Here is a tiny trained network, its code and every weight. The questions are about switching its units off for an input and a target symbol, where a switched-off unit gives its printed mean instead of its output.

import numpy as np


def w(rows, s, z=0):
    codes = np.array(rows[::2]) - 128.0
    scale = np.full(codes.shape[1], s)
    scale[-1] = z or s
    return codes * scale


def f(y):
    return y / 2 * (1 + np.tanh(0.7978845608 * (y + 0.044715 * y**3)))


def softmax(a):
    e = np.exp(a - a.max(-1, keepdims=True))
    return e / e.sum(-1, keepdims=True)


def log_softmax(a):
    a = a - a.max(-1, keepdims=True)
    return a - np.log(np.exp(a).sum(-1, keepdims=True))


def net(x, mask):
    ids = ['ΓΘΠΦαβδεζηλμτψ'.index(c) for c in x.split()]
    T = len(ids)
    res = E[ids] + P[:T]
    u = 0
    for l in range(3):
        q, k, v = (res @ M[l].T for M in (Q, K, V))
        z = softmax(np.where(np.tri(T) > 0, q @ k.T / 3**0.5, -1e9)) @ v
        res = res + np.where(mask[u], z, O[l][:, -1]) @ O[l][:, :-1]
        u += 1
        y = f(res @ A[l][:, :-1].T + A[l][:, -1])
        res = res + np.where(mask[u : u + 4], y, B[l][:, -1]) @ B[l][:, :-1]
        u += 4
    return log_softmax(res[-1] @ U[:, :-1].T + U[:, -1])


Q, K, V, O, A, B = {}, {}, {}, {}, {}, {}
E = w([
[150,149,114,88,198,99,164],'Γ',
[129,127,53,158,124,98,136],'Θ',
[96,108,157,60,101,101,179],'Π',
[33,41,179,90,144,158,144],'Φ',
[118,139,111,175,42,126,151],'α',
[177,185,117,99,67,108,199],'β',
[172,127,92,97,142,150,204],'δ',
[46,118,169,151,136,152,106],'ε',
[62,114,166,159,48,169,152],'ζ',
[82,121,178,57,108,142,136],'η',
[125,141,93,113,190,68,133],'λ',
[169,253,64,132,133,148,151],'μ',
[136,146,211,95,129,219,179],'τ',
[88,133,132,131,155,183,133],'ψ',
],0.017)
P = w([
[2,202,117,141,198,111,232],'0',
[91,168,143,93,100,140,92],'1',
[83,174,125,163,113,151,162],'2',
[18,179,69,180,147,176,199],'3',
[190,144,226,127,101,76,81],'4',
[147,162,218,220,137,72,143],'5',
[118,175,127,201,132,123,202],'6',
],0.0064)
Q[0] = w([
[1,221,103,156,144,132,240],'L0H0',
[200,130,160,160,118,39,86],'L0H0',
[152,84,69,114,35,175,97],'L0H0',
],0.008)
K[0] = w([
[79,178,130,140,125,96,255],'L0H0',
[219,147,141,101,86,202,17],'L0H0',
[125,139,76,79,230,144,79],'L0H0',
],0.0067)
V[0] = w([
[147,155,152,115,219,215,38],'L0H0',
[224,177,77,86,55,246,221],'L0H0',
[9,254,226,249,66,215,64],'L0H0',
],0.0054)
O[0] = w([
[165,166,147,157,169,250,99,57],'L0H0',
[44,177,96,84,124,78,61,156],'L0H0',
[145,106,39,93,92,194,132,254],'L0H0',
],0.012,0.0055)
A[0] = w([
[208,62,47,89,239,78,133,199],'L0N0',
[121,81,125,156,231,201,108,5],'L0N1',
[180,80,26,234,227,118,3,246],'L0N2',
[73,30,167,97,125,149,139,49],'L0N3',
],0.006,0.0016)
B[0] = w([
[105,88,164,159,91,182,117,241],'L0N0',
[98,115,76,152,176,129,126,80],'L0N1',
[139,133,204,97,138,186,168,151],'L0N2',
[247,114,135,125,152,141,141,253],'L0N3',
],0.014,0.0019)
Q[1] = w([
[124,141,107,159,173,76,165],'L1H0',
[53,142,84,189,101,128,224],'L1H0',
[70,108,120,12,126,167,255],'L1H0',
],0.006)
K[1] = w([
[104,126,93,165,119,137,136],'L1H0',
[64,139,123,119,223,152,223],'L1H0',
[111,176,103,92,140,154,254],'L1H0',
],0.0078)
V[1] = w([
[164,96,223,79,101,104,118],'L1H0',
[131,41,96,167,92,73,148],'L1H0',
[75,77,136,254,153,98,133],'L1H0',
],0.0088)
O[1] = w([
[119,142,64,147,123,126,239,3],'L1H0',
[134,83,137,90,87,99,130,138],'L1H0',
[199,130,169,7,103,129,109,13],'L1H0',
],0.015,0.0043)
A[1] = w([
[108,190,94,98,253,82,143,254],'L1N0',
[149,103,75,138,171,183,126,141],'L1N1',
[102,190,85,182,2,83,155,251],'L1N2',
[220,153,55,121,51,97,98,185],'L1N3',
],0.0065,0.0036)
B[1] = w([
[113,74,253,94,211,210,203,172],'L1N0',
[121,152,63,59,87,244,107,143],'L1N1',
[106,70,157,86,161,144,107,254],'L1N2',
[92,245,41,104,211,143,36,161],'L1N3',
],0.0062,0.0094)
Q[2] = w([
[163,198,98,199,139,75,127],'L2H0',
[188,151,87,109,67,114,139],'L2H0',
[43,158,171,2,75,253,164],'L2H0',
],0.0056)
K[2] = w([
[82,141,134,150,84,121,110],'L2H0',
[56,168,130,126,151,190,81],'L2H0',
[137,72,141,2,189,137,131],'L2H0',
],0.0079)
V[2] = w([
[239,19,119,196,37,150,154],'L2H0',
[254,132,100,92,202,107,97],'L2H0',
[154,234,98,103,48,34,54],'L2H0',
],0.0053)
O[2] = w([
[164,87,17,150,152,157,133,69],'L2H0',
[196,24,224,70,205,172,100,51],'L2H0',
[17,103,108,2,169,229,145,2],'L2H0',
],0.0064,0.0071)
A[2] = w([
[209,156,236,118,45,210,105,190],'L2N0',
[40,226,177,165,219,181,9,219],'L2N1',
[147,132,165,81,254,108,201,47],'L2N2',
[148,26,134,20,31,78,119,1],'L2N3',
],0.0047,0.00051)
B[2] = w([
[96,130,119,205,53,154,84,174],'L2N0',
[120,34,98,129,164,126,145,255],'L2N1',
[190,254,172,105,146,165,154,159],'L2N2',
[189,111,91,62,78,151,217,195],'L2N3',
],0.0078,0.0087)
U = w([
[177,185,198,130,118,162,130,215],'Γ',
[76,58,152,32,146,177,140,2],'Θ',
[111,64,135,104,182,5,207,141],'Π',
[253,33,102,169,213,80,121,115],'Φ',
[97,97,59,87,87,155,108,141],'α',
[63,181,164,73,147,36,114,115],'β',
[123,200,228,134,119,112,114,92],'δ',
[184,82,160,133,131,178,18,47],'ε',
[103,86,111,142,25,184,108,201],'ζ',
[144,185,116,190,136,77,223,76],'η',
[157,122,189,73,149,209,147,171],'λ',
[104,170,135,155,228,155,80,201],'μ',
[90,179,154,212,131,227,239,61],'τ',
[116,69,206,148,169,154,47,86],'ψ',
],0.0058,0.0071)

Each question gives the input, a string of symbols that net reads in full, and the target symbol t.
The units are the heads (3 rows each of Q, K, V and O) and the neurons (one row each of A and B). Each row of codes is followed by its name. A weight is (code - 128) times the scale printed after its matrix; where a second scale follows, it is the last column's (O, A, B and U).
mask holds one flag per unit, layer by layer, with each layer's heads first. A switched-off unit (its flag False) gives its mean, the last column of its rows in O or B, instead of its output. The means were averaged over made-up inputs and are rounded, as every weight is.
A unit's drop is (log p(t) with every unit on - log p(t) with that unit switched off) / (log p(t) with every unit on - log p(t) with every unit switched off).
The circuit of an input: a set's keep is (log p(t) with only the set's units on - log p(t) with every unit switched off) / (log p(t) with every unit on - log p(t) with every unit switched off). Starting from the 12 units with the biggest drops (on a tie, the unit counted first), units are removed one at a time, each time the one whose removal leaves the highest keep (on an exact tie, the one counted first), for as long as the keep stays at least 0.8.
units of the circuit, in order: the units of the circuit, biggest drop first
unit that matters most: the unit with the biggest drop
k most important neurons: the k neurons with the biggest drops, biggest first
top k neurons in layer l: the k neurons of layer l with the biggest drops, biggest first
input Φ ε η δ, target Φ: units of the circuit, in order -> [L2H0; L0H0; L0N3]
input μ ε ε, target μ: units of the circuit, in order -> [L1H0; L0H0]
input ζ ζ β Γ, target α: top 2 neurons in layer 0 -> [L0N0; L0N2]
input λ β δ, target λ: unit that matters most -> L1H0
input Γ ζ ζ, target Γ: units of the circuit, in order -> [L0H0; L1H0; L2H0]
input Π λ Γ, target Π: top 3 neurons in layer 0 -> [L0N0; L0N3; L0N2]
input τ Φ ζ μ, target μ: units of the circuit, in order -> [L0H0; L1H0]
input ζ ζ μ, target α: units of the circuit, in order -> [L0H0; L2H0]
input ζ ζ Π ζ λ λ, target ζ: units of the circuit, in order -> [L0H0; L0N0; L1H0]
input ζ Γ μ ζ Γ, target ζ: units of the circuit, in order -> [L0N0; L0H0; L2H0; L1H0]
input η η η β, target η: units of the circuit, in order -> [L1H0; L2H0]
input Φ λ Γ, target Φ: units of the circuit, in order -> [L2H0; L0H0]
input λ ζ μ, target λ: units of the circuit, in order -> [L1H0; L0H0; L2H0]
input β ψ λ β Φ β, target β: units of the circuit, in order -> [L0H0; L2H0]
input Φ ζ ζ μ, target Φ: units of the circuit, in order -> [L2H0; L0N3; L0H0]
input τ λ λ, target τ: units of the circuit, in order -> [L1H0; L0N2; L0H0]
input μ ζ Θ Π μ μ ψ, target μ: most important neuron -> [L2N3]
input Θ Θ ζ ζ, target Θ: units of the circuit, in order -> [L1H0; L2H0]
input μ ζ λ ψ, target μ: 3 most important neurons -> [L1N2; L0N0; L2N3]
input τ ζ μ, target τ: 4 most important neurons -> [L1N0; L1N3; L1N1; L0N2]
input Π τ ζ η, target η: 2 most important neurons -> [L0N3; L2N1]
input δ Π β Π, target β: most important neuron -> [L2N1]
input ζ ζ Π, target α: 2 most important neurons -> [L1N0; L0N2]
input μ Φ λ, target μ: 2 most important neurons -> [L1N2; L2N3]
input Φ Π Γ Γ, target Φ: top 3 neurons in layer 0 -> [L0N3; L0N1; L0N0]
input Γ λ τ, target Γ: top 2 neurons in layer 2 -> [L2N2; L2N1]
input λ Γ ζ Π ζ Φ, target Φ: unit that matters most -> L0N3
